Below is a small trained network, with its code and all its weights. Each question gives an input and a target symbol and asks what happens when units are switched off, that is, made to give their printed mean instead of their output.

import numpy as np


def w(rows, s, z=0):
    codes = np.array(rows[::2]) - 128.0
    scale = np.full(codes.shape[1], s)
    scale[-1] = z or s
    return codes * scale


def f(y):
    return np.maximum(y, 0)


def softmax(a):
    e = np.exp(a - a.max(-1, keepdims=True))
    return e / e.sum(-1, keepdims=True)


def log_softmax(a):
    a = a - a.max(-1, keepdims=True)
    return a - np.log(np.exp(a).sum(-1, keepdims=True))


def net(x, mask):
    ids = ['αβγδεηλμστφψω'.index(c) for c in x.split()]
    T = len(ids)
    res = E[ids] + P[:T]
    u = 0
    for l in range(2):
        r = res
        for j in range(2):
            rows = slice(4 * j, 4 * j + 4)
            q, k, v = (r @ M[l][rows].T for M in (Q, K, V))
            z = softmax(np.where(np.tri(T) > 0, q @ k.T / 4**0.5, -1e9)) @ v
            o = O[l][rows]
            res = res + np.where(mask[u + j], z, o[:, -1]) @ o[:, :-1]
        u += 2
        y = f(res @ A[l][:, :-1].T + A[l][:, -1])
        res = res + np.where(mask[u : u + 4], y, B[l][:, -1]) @ B[l][:, :-1]
        u += 4
    return log_softmax(res[-1] @ U[:, :-1].T + U[:, -1])


Q, K, V, O, A, B = {}, {}, {}, {}, {}, {}
E = w([
[189,95,64],'α',
[144,38,122],'β',
[30,112,146],'γ',
[175,209,49],'δ',
[169,121,169],'ε',
[196,85,50],'η',
[156,125,170],'λ',
[79,91,229],'μ',
[161,124,175],'σ',
[181,121,197],'τ',
[52,251,96],'φ',
[35,29,157],'ψ',
[52,191,194],'ω',
],0.018)
P = w([
[253,114,152],'0',
[172,130,119],'1',
[118,145,111],'2',
[96,148,129],'3',
[63,163,141],'4',
[30,173,154],'5',
[21,176,169],'6',
[14,177,179],'7',
[103,150,180],'8',
],0.0038)
Q[0] = w([
[124,105,77],'L0H1',
[114,162,254],'L0H1',
[85,226,118],'L0H1',
[55,72,142],'L0H1',
[112,95,77],'L0H2',
[141,78,193],'L0H2',
[85,73,112],'L0H2',
[103,89,196],'L0H2',
],0.014)
K[0] = w([
[175,95,72],'L0H1',
[5,157,187],'L0H1',
[158,217,134],'L0H1',
[142,71,167],'L0H1',
[180,147,78],'L0H2',
[86,26,187],'L0H2',
[150,106,139],'L0H2',
[46,80,122],'L0H2',
],0.015)
V[0] = w([
[129,153,6],'L0H1',
[65,43,201],'L0H1',
[217,132,135],'L0H1',
[160,62,65],'L0H1',
[237,159,187],'L0H2',
[171,174,126],'L0H2',
[179,192,94],'L0H2',
[136,68,133],'L0H2',
],0.012)
O[0] = w([
[255,179,166,48],'L0H1',
[91,122,51,224],'L0H1',
[130,89,165,14],'L0H1',
[183,27,122,2],'L0H1',
[72,92,170,36],'L0H2',
[159,184,201,61],'L0H2',
[172,90,241,21],'L0H2',
[113,178,36,143],'L0H2',
],0.0076,0.0062)
A[0] = w([
[108,130,57,60],'L0N1',
[79,184,237,181],'L0N2',
[96,138,66,3],'L0N3',
[97,2,140,4],'L0N4',
],0.0071,0.0028)
B[0] = w([
[144,24,86,255],'L0N1',
[219,254,150,238],'L0N2',
[168,77,194,251],'L0N3',
[105,1,134,167],'L0N4',
],0.0059,0.0092)
Q[1] = w([
[198,115,61],'L1H1',
[53,151,164],'L1H1',
[117,157,96],'L1H1',
[147,107,101],'L1H1',
[79,26,91],'L1H2',
[227,84,176],'L1H2',
[121,220,82],'L1H2',
[3,60,254],'L1H2',
],0.009)
K[1] = w([
[165,43,103],'L1H1',
[128,104,86],'L1H1',
[61,134,84],'L1H1',
[125,141,61],'L1H1',
[152,85,39],'L1H2',
[183,87,211],'L1H2',
[80,255,88],'L1H2',
[95,81,127],'L1H2',
],0.0094)
V[1] = w([
[93,133,169],'L1H1',
[202,73,170],'L1H1',
[123,172,134],'L1H1',
[101,175,149],'L1H1',
[45,171,73],'L1H2',
[156,63,126],'L1H2',
[86,30,138],'L1H2',
[117,254,17],'L1H2',
],0.0082)
O[1] = w([
[100,179,71,107],'L1H1',
[116,213,83,65],'L1H1',
[99,85,86,101],'L1H1',
[127,164,65,99],'L1H1',
[79,96,168,205],'L1H2',
[136,67,81,85],'L1H2',
[89,196,113,84],'L1H2',
[87,2,199,254],'L1H2',
],0.0077,0.0099)
A[1] = w([
[63,144,214,150],'L1N1',
[89,87,171,138],'L1N2',
[204,188,6,213],'L1N3',
[70,112,84,3],'L1N4',
],0.011,0.0027)
B[1] = w([
[187,133,2,235],'L1N1',
[193,220,105,249],'L1N2',
[57,56,231,239],'L1N3',
[101,128,165,201],'L1N4',
],0.0088,0.022)
U = w([
[134,160,120,35],'α',
[138,161,132,65],'β',
[165,116,111,195],'γ',
[161,201,184,41],'δ',
[113,189,145,154],'ε',
[142,119,158,221],'η',
[120,194,141,134],'λ',
[77,185,76,191],'μ',
[115,185,140,163],'σ',
[89,254,157,165],'τ',
[235,169,135,175],'φ',
[127,18,88,3],'ψ',
[206,179,21,97],'ω',
],0.0085,0.0069)

Each question gives the input, a string of symbols that net reads in full, and the target symbol t.
The units are the heads (4 rows each of Q, K, V and O) and the neurons (one row each of A and B). Each row of codes is followed by its name. A weight is (code - 128) times the scale printed after its matrix; where a second scale follows, it is the last column's (O, A, B and U).
mask holds one flag per unit, layer by layer, with each layer's heads first. A switched-off unit (its flag False) gives its mean, the last column of its rows in O or B, instead of its output. The means were averaged over made-up inputs and are rounded, as every weight is.
A unit's drop is (log p(t) with every unit on - log p(t) with that unit switched off) / (log p(t) with every unit on - log p(t) with every unit switched off).
The circuit of an input: a set's keep is (log p(t) with only the set's units on - log p(t) with every unit switched off) / (log p(t) with every unit on - log p(t) with every unit switched off). Starting from all 12 units, units are removed one at a time, each time the one whose removal leaves the highest keep (on an exact tie, the one counted first), for as long as the keep stays at least 0.8.
units of the circuit, in order: the units of the circuit, biggest drop first
unit that matters most: the unit with the biggest drop
top k neurons: the k neurons with the biggest drops, biggest first
k most important neurons of layer l: the k neurons of layer l with the biggest drops, biggest first
heads that matter: for each layer, one digit per head in row order, 1 if its drop is at least 0.15 and else 0, layers parted by /
input ψ τ ψ ω η ψ ε, target ψ: heads that matter : 01 / 00
input η ε η τ τ η ψ α, target η: heads that matter : 10 / 01
input γ γ ω τ λ ω ε, target ω: top 3 neurons : [L1N1; L1N2; L1N3]
input τ τ μ ε, target μ: units of the circuit, in order : [L1H2; L0H1; L1N3]
input ε τ ψ φ τ σ, target φ: units of the circuit, in order : [L0H1; L1N3; L1H2; L1N2]
input γ δ α ε τ β ψ ω τ, target ω: heads that matter : 10 / 11
input ψ λ τ φ δ ψ τ, target ψ: top neuron : [L0N2]
input φ τ λ, target φ: heads that matter : 10 / 01
input φ τ τ τ τ σ, target φ: top 2 neurons : [L0N2; L1N3]
input τ ψ γ, target μ: units of the circuit, in order : [L1H2; L0H1]
input ω τ ψ μ τ ω σ γ γ, target μ: units of the circuit, in order : [L1H2; L0H1; L0N2]
input ω μ τ φ τ δ β α, target η: heads that matter : 11 / 11
input ψ ψ ψ τ λ, target ψ: heads that matter : 11 / 00
input φ φ φ η γ η ψ σ δ, target δ: unit that matters most : L0H2
input φ γ ω τ μ α λ, target μ: units of the circuit, in order : [L0H2; L0H1]
input ψ σ μ β μ ε, target μ: units of the circuit, in order : [L0H1; L1H2]
input τ ω ω ψ μ τ τ φ, target φ: heads that matter : 11 / 01
input τ τ τ ω, target ω: heads that matter : 00 / 01
input τ ω σ, target ω: heads that matter : 10 / 01
input μ ω σ γ ψ γ φ λ, target φ: top 3 neurons : [L1N2; L1N3; L0N3]
input μ ω φ β φ ω α τ, target ω: 2 most important neurons of layer 1 : [L1N1; L1N3]
input ω γ φ ψ ω φ τ φ τ, target φ: top 2 neurons : [L1N2; L1N3]
